Here is a tiny trained network, its code and every weight. The questions are about switching its units off for an input and a class, where a switched-off unit gives its printed mean instead of its output.

import numpy as np


def w(rows, s, z=0):
    codes = np.array(rows[::2]) - 128.0
    scale = np.full(codes.shape[1], s)
    scale[-1] = z or s
    return codes * scale


def f(y):
    return np.maximum(y, 0)


def log_softmax(a):
    a = a - a.max(-1, keepdims=True)
    return a - np.log(np.exp(a).sum(-1, keepdims=True))


def net(x, mask):
    res = np.array(x, float).reshape(1, 5) / 4 @ E
    y = f(res @ A[0][:, :-1].T + A[0][:, -1])
    res = res + np.where(mask, y, B[0][:, -1]) @ B[0][:, :-1]
    return log_softmax(res[-1] @ U[:, :-1].T + U[:, -1])


A, B = {}, {}
E = w([
[166,116,48,38,19,141,118,189],'x0',
[24,130,132,117,78,222,140,85],'x1',
[145,207,202,149,119,182,27,206],'x2',
[112,141,198,40,169,124,225,184],'x3',
[91,25,111,178,123,142,152,254],'x4',
],0.0097)
A[0] = w([
[154,145,68,65,64,132,115,152,128],'n1',
[166,188,110,101,94,112,98,61,89],'n2',
[157,136,89,83,69,169,113,148,129],'n3',
[89,150,158,237,180,125,142,97,72],'n4',
[150,98,107,96,93,154,115,159,80],'n5',
[76,193,139,105,74,163,136,35,130],'n6',
[139,87,39,214,101,97,17,68,3],'n7',
[171,196,144,208,73,169,113,163,88],'n8',
[153,109,92,116,48,95,118,114,84],'n9',
[235,157,122,113,177,41,104,135,174],'n10',
[98,95,143,167,108,120,165,205,137],'n11',
[35,129,128,102,108,244,131,89,202],'n12',
[146,195,179,138,77,160,125,147,36],'n13',
[186,217,149,63,125,100,157,75,42],'n14',
[130,78,45,150,96,87,210,34,109],'n15',
[137,158,195,9,186,121,221,174,158],'n16',
[108,51,113,172,137,154,145,182,132],'n17',
],0.011,0.0015)
B[0] = w([
[51,141,197,123,154,52,158,44,205],'n1',
[104,142,159,185,138,157,131,120,198],'n2',
[120,140,174,92,164,81,138,88,194],'n3',
[123,118,245,82,175,66,203,80,208],'n4',
[65,177,138,141,133,121,201,76,174],'n5',
[110,101,102,161,69,112,152,162,214],'n6',
[107,37,120,96,144,210,56,47,255],'n7',
[174,255,70,92,167,143,128,137,188],'n8',
[135,149,157,120,164,115,107,97,186],'n9',
[165,87,94,145,71,48,59,180,218],'n10',
[113,101,88,193,104,165,145,114,190],'n11',
[202,53,53,95,103,36,108,175,227],'n12',
[182,183,116,150,169,153,111,162,175],'n13',
[97,121,108,236,107,157,160,78,208],'n14',
[244,212,132,88,129,189,197,203,246],'n15',
[122,66,106,74,139,217,85,91,232],'n16',
[130,150,116,208,115,121,168,130,205],'n17',
],0.0099,0.015)
U = w([
[113,72,138,71,145,218,48,96,241],'0',
[104,139,226,101,171,44,149,93,85],'1',
[115,132,134,255,62,147,132,120,20],'2',
[221,216,124,86,165,164,115,166,52],'3',
[178,72,115,126,67,25,66,163,253],'4',
],0.013,0.0016)

Each question gives the input, the list of numbers given to net, and the class t.
The units are the neurons (one row each of A and B). Each row of codes is followed by its name. A weight is (code - 128) times the scale printed after its matrix; where a second scale follows, it is the last column's (A, B and U).
mask holds one flag per neuron, in row order. A switched-off neuron (its flag False) gives its mean, the last column of its row in B, instead of its output. The means were averaged over made-up inputs and are rounded, as every weight is.
A unit's drop is (log p(t) with every unit on - log p(t) with that unit switched off) / (log p(t) with every unit on - log p(t) with every unit switched off).
The circuit of an input: a set's keep is (log p(t) with only the set's units on - log p(t) with every unit switched off) / (log p(t) with every unit on - log p(t) with every unit switched off). Starting from the 12 units with the biggest drops (on a tie, the unit counted first), units are removed one at a time, each time the one whose removal leaves the highest keep (on an exact tie, the one counted first), for as long as the keep stays at least 0.8.
units of the circuit, in order: the units of the circuit, biggest drop first
unit that matters most: the unit with the biggest drop
top k neurons: the k neurons with the biggest drops, biggest first
drop of u: that unit's drop, to one decimal
input [-2,8,-1,6,5], class 4: unit that matters most	n12
input [-8,-6,7,-5,-1], class 1: top 2 neurons	n4, n15
input [4,-1,-5,1,5], class 2: top 2 neurons	n4, n11
input [-3,-3,-2,-3,-1], class 0: top 4 neurons	n12, n1, n7, n6
input [0,-2,-7,-5,-7], class 2: top 2 neurons	n14, n2
input [-4,1,6,-5,-2], class 3: top 4 neurons	n8, n16, n13, n1
input [-7,-3,4,-7,-4], class 0: top 3 neurons	n7, n1, n3
input [-1,-3,7,3,7], class 2: top 2 neurons	n15, n11
input [0,6,-1,-6,4], class 0: top 3 neurons	n7, n10, n14
input [7,4,-8,7,2], class 3: top 3 neurons	n15, n7, n4
input [1,1,0,3,6], class 2: top 2 neurons	n7, n17
input [7,2,0,-6,1], class 1: top 4 neurons	n1, n16, n3, n5
input [-8,-5,8,-7,-1], class 1: top 3 neurons	n4, n15, n16
input [2,8,-3,0,5], class 4: units of the circuit, in order	n12
input [3,-4,0,6,-1], class 0: drop of n16	1.5
input [-5,-8,-6,-3,-5], class 4: drop of n10	4.2
input [3,0,-2,-1,0], class 1: drop of n16	0.2
